Each row is followed by its class.
[-0.227 0.310 -1.143 -0.698 -1.585 0.397 -0.433 1.379 1.574 -0.709 0.880 1.621 0.243 -1.526 0.597 -0.673 -0.063 -4.214 0.230 0.790 -5.090 -1.558 -0.564] : z_157
[1.521 0.837 1.758 -0.535 -1.976 0.721 -2.610 -0.820 5.868 -1.203 0.241 1.722 0.101 -3.873 -1.023 0.162 -0.070 1.653 -0.091 4.598 -1.230 -0.516 -1.201] : z_748
[1.401 0.308 -0.600 -0.766 -0.806 -0.449 -2.773 -0.242 0.509 -0.841 0.688 1.327 0.029 -1.750 0.366 0.194 -1.784 -4.640 0.079 3.568 -5.907 -1.829 0.518] : z_157
[2.001 -0.530 2.232 -0.624 -2.372 0.102 -2.378 -0.425 3.959 -1.016 0.610 0.474 -1.013 -3.404 -0.375 0.182 -0.515 -0.262 -0.435 3.939 -2.986 1.363 -1.196] : z_748
[-1.487 -1.509 -0.084 -1.252 -0.246 -0.108 -0.046 2.064 -0.204 -1.531 2.086 3.348 0.465 -1.445 0.871 0.671 -0.268 -6.121 0.186 2.851 -6.376 -1.949 -0.869] : z_157
[1.437 -1.163 2.297 -1.076 -1.389 -0.086 -1.348 -0.616 0.935 -1.510 0.466 2.067 -0.412 -2.946 -1.859 1.203 -0.236 -1.822 -0.238 3.723 -2.659 0.266 -1.549] : z_748
[-2.751 -0.472 0.738 -0.759 1.064 -0.366 -4.345 2.647 0.212 -1.633 1.510 3.251 0.849 0.085 2.160 0.552 -1.349 -3.785 -0.802 0.095 -1.687 -2.620 1.410] : z_157
[-0.133 0.652 0.376 -0.377 -1.060 0.320 -2.837 1.379 2.946 -1.292 0.377 1.283 -0.060 -1.172 1.043 -0.841 -0.157 -3.619 -0.363 0.991 -3.830 -1.190 0.243] : z_157
[1.210 -0.339 1.914 -0.656 -1.632 0.115 -1.482 -0.065 3.189 -1.297 0.405 1.475 -0.263 -2.931 -1.114 0.668 -0.311 -0.010 -0.098 3.851 -2.012 0.668 -1.414] : z_748
[1.964 -1.072 2.190 -0.893 -1.810 0.924 -0.273 -0.359 3.002 -0.435 0.666 0.101 -0.867 -3.326 -0.239 0.696 -0.447 0.393 0.249 5.134 -3.520 1.654 -1.425] : z_748
[2.590 -0.075 0.266 -1.299 -1.401 0.713 -0.741 -1.969 4.313 -1.333 0.428 1.605 0.146 -4.823 -0.726 1.570 -1.185 -0.878 0.905 7.429 -4.794 -2.681 -1.248] : z_748
[1.696 -0.014 1.833 -0.861 -2.230 1.040 -1.378 -1.288 4.080 -1.437 -0.074 0.998 -0.150 -4.378 -2.519 0.436 0.225 -1.023 0.312 7.047 -3.660 0.685 -1.358] : z_748
[0.464 -0.840 -0.069 -0.784 -1.148 0.177 -0.765 0.749 1.872 -0.882 0.855 1.990 0.053 -2.310 0.239 0.185 -0.515 -3.286 0.273 3.359 -5.512 -1.067 -0.675] : z_157
[1.420 0.862 -0.149 -1.229 -0.951 1.066 -1.953 -1.441 3.798 -1.077 0.183 2.072 0.240 -3.505 -0.596 0.094 -0.729 -1.166 0.460 5.969 -3.275 -2.925 -0.332] : z_748
[1.310 -1.469 4.125 -0.828 -2.457 -0.378 -2.408 1.482 2.135 -1.279 0.759 0.979 -1.116 -1.985 -0.364 0.618 0.207 -1.775 -0.586 1.686 -3.103 3.096 -0.628] : z_157
[1.674 0.209 -0.446 -0.659 -1.219 0.849 -0.241 -0.235 0.862 -0.451 0.941 1.352 -0.202 -1.700 0.069 -0.156 -0.286 -4.320 0.872 3.479 -5.991 -1.725 -0.309] : z_157
[2.859 -0.776 1.445 -0.409 -1.666 0.059 -1.428 0.565 3.213 -0.707 1.880 1.500 -0.097 -2.318 1.393 -0.111 -0.257 -0.614 0.260 0.869 -4.185 -1.651 -0.909] : z_157
[-1.237 -0.706 -0.306 -0.897 0.110 0.244 -1.805 2.018 0.612 -1.274 1.406 1.589 0.339 -0.718 2.178 0.035 -0.948 -3.889 -0.066 2.930 -4.838 -2.039 0.863] : z_157
[0.434 -0.882 1.561 0.299 -1.886 0.460 0.311 0.392 3.085 -0.725 2.542 0.773 -0.075 -2.922 -0.521 0.281 0.152 0.428 -0.191 3.982 -2.803 1.357 -1.516] : z_748
[1.243 -2.137 2.299 -1.125 -1.306 0.658 -0.353 0.194 2.291 -0.841 0.911 0.461 -0.553 -2.774 -0.575 0.847 -0.252 0.455 0.037 4.284 -2.994 1.745 -1.272] : z_748
